[[5083 5899 4402 3562 5783 6662 4509]
 [3020 5244 1435 4442 5791 3968 5611]
 [3894 3799 4415 5449 5694 6602 2108]
 [4915 3464 1854 4976 3446 8171 5087]
 [4735 4644 3475 5617 4710 9120 6145]
 [3982 3807 7565 5630 4981 2372 2210]
 [3271 3639 5747 6174 4458 2057 5597]
 [5068 4073 1781 4932 3230 8307 5661]
 [5084 3649 4502 5008 2748 3958 5966]
 [4633 4718 2987 5831 4982 9740 6343]] -> 5966

[[-404 -259  442  223  310 -481  114   72 -207 -124 -312  383    4 -442
  -183]
 [-803 -311  268 -523  301 -204 -541  602 -474 -714  106 -241 -683 -130
   388]
 [-505  359 -206  -81 -268  118 -145 -598  693 -213 -564  109 -158  188
  -448]
 [-360  268 -659   14 -599  109  -75 -570  660 -239  -52  114 -187   14
  -241]
 [-274 -235 -339 -649 -364  121 -653  161 -254 -520  287 -640 -530   50
   292]
 [-541  200 -416 -143 -401  102 -279 -346  521 -426  -96  -15 -388   34
  -155]
 [-428  186  212 -534  233  221 -508 -371  247 -449 -632 -447 -449  203
  -475]
 [-178 -375   40  496 -184 -688  353  -25 -128   49 -118  643  122 -523
  -159]
 [ -93  -54  366   86  315 -318   60 -359  -53   31 -827   88  126 -262
  -669]] -> -159

[[-336  -33 -133 -155    0 -412 -560  -97 -432 -618 -511  328  -84   54
    32]
 [-168  -77 -339  323 -566   59  334 -450   91  113 -195 -562  127 -644
   -51]
 [-135  -77   14 -394 -104 -360 -375 -152 -367 -485 -346  128  -89 -104
  -219]
 [ 121 -245  158 -531 -242  -35  120 -295   57 -160 -200 -471 -118 -463
  -586]
 [-203 -306  -48 -356  -90 -139 -214 -274  -31 -461 -560 -303 -229 -300
  -386]
 [-241   24 -127 -290   66 -522 -681  103 -649 -424  -81  540 -176  329
    84]
 [-176   -3  -13 -328 -124 -432 -439 -148 -464 -544 -375  261  -24  -72
  -122]
 [ 134 -181   91 -472 -249  -79   87 -201  -57   -8   44 -357 -127 -331
  -469]
 [ -92 -138   47 -384 -121 -232 -222 -208 -189 -425 -387  -68  -91 -223
  -309]] -> -469

[[-599  599    2  102  109  465 -260  111  599]
 [-339  541  112   54  104  291 -233  -10  541]
 [-754  627 -242  108   -3  416  121  -60  627]
 [-202  586  196   66  231   80 -449 -204  586]
 [  86  587  387  110  413 -332 -671 -469  587]] -> 586

[[568 527 683 228 577  38 579 343 475 768 695 518 770]
 [658 464 711 339 644 213 692 364 463 566 388 426 414]
 [528 497 526 471 528 438 532 469 498 521 580 642 424]
 [501 517 577 380 529 296 514 422 483 629 884 515 719]
 [359 360 541 180 587  57 403 285 305 676 427 331 688]
 [508 451 519 453 534 456 503 467 464 489 269 677 511]
 [659 497 728 306 609 127 679 351 485 672 351 491 744]
 [392 292 539 262 655 203 459 292 285 509 428 671 547]
 [432 452 557 282 539 181 455 365 415 682 471 550 455]] -> 547

[[182 128 113 117  88 108]
 [136  77 216 187  93 132]
 [145  68 207 149 101 153]
 [160 138 123 126  75 125]
 [177 146 116  90 108 120]
 [139  81 196 180 124 136]
 [135  58 210 177 100 140]
 [148  66 193 163 116 147]
 [165  83 199 175 112 146]] -> 147

[[ -37  -96  -40  458 -306   15  315 -343  -76  281 -163 -363]
 [ 115 -322  -59  772 -118 -141  330  112    4  -11 -319 -281]
 [ 272  154  262 -217  805   -4 -320  755  310 -334  254  800]
 [  -8  155   52  -10  -62  100  138 -153   27  209   59  -46]
 [  99   23   52  153   39    0  113  163   84   20  -12   87]
 [ -95  677  192 -814  -58  641  -76 -509   36  725  683  101]
 [ 128 -157   -2  461  -29  -64  207  173   55  -19 -142 -104]
 [  41 -228  -64  653 -215  -57  347 -129  -47  120 -261 -341]
 [ 311 -329    5  666  114 -246  193  625  116 -427 -213   43]
 [   0 -159  -67  567 -274  -26  347 -230  -56  189 -217 -359]
 [ 172 -355  -42  779  -53 -198  286  267   33 -112 -316 -201]
 [  -6  181   56  -46  -47  108  114 -129   38  194   73  -21]] -> -201
---
151,601,840,585,935
363,412,733,768,727
⇒ 412

43,35,30,87
690,688,-603,693
-629,-628,734,-628
⇒ 688

103,226,55,46,96
97,204,14,72,101
90,222,111,45,176
⇒ 204

-44,42,-44,42,42,42,-44
44,-45,45,-46,-46,-46,45
-4,-3,-1,0,-1,-2,-2
⇒ -45

8,9,8,8,7,11,9
8,9,8,8,7,11,9
-27,44,44,44,-27,44,-27
⇒ 9

112,106,78,119,205,204,137
200,108,116,208,167,116,59
83,168,110,125,204,85,177
⇒ 108

53,23,53,38
91,30,60,21
⇒ 30
---
[ 33 102 130  61 201  51] Answer: 33, 51

[-401  571 -282  725 -735   26] Answer: -401, 26

[[137 645 126 995 930 598 482]
 [441 549 757 203 246  60  45]] Answer: 137, 45

[1680 6278 7476 3086 5537 3217 9549] Answer: 1680, 9549

[2 8 1 2 8 2 2] Answer: 2, 2

[4029 8767 2814 3070 4204 5716 4717] Answer: 4029, 4717

[9233 6576 9470 1374 9060] Answer: 9233, 9060

[[3 4 2 5 3 5 5]
 [4 6 5 3 4 3 2]
 [4 3 3 6 3 6 7]] Answer: 3, 7

[[-710 -593 -317  414 -600 -367]
 [ 650 -627  305  344 -334 -570]] Answer: -710, -570
---
[[-5, 23, -56, 22, 16, 18, 18],
 [-6, 63, -37, 4, -20, 7, 3],
 [76, -60, -6, -4, 55, -20, -13]] -> -6

[[-58, -18, -74, 11],
 [-1, -33, 6, 50],
 [34, -49, 34, 44]] -> 34

[[-8, 39, -13, 30, -5, -54],
 [1, 47, 16, 5, 8, -49],
 [-46, 37, 95, -18, -42, -23]] -> 95

[[67, -85, -76, -5, -74],
 [89, -72, -81, 55, -68],
 [41, -68, -61, -52, -37]] -> -61

[[54, 25, -39, 56, 67],
 [4, -43, 85, 53, 23],
 [-31, -49, 93, 6, -24]] -> 93

[[49, 20, 69, 73, -62, 0, 77],
 [55, 15, -24, 83, -45, 35, 92],
 [31, -11, 57, 8, 23, -57, -2]] -> 57
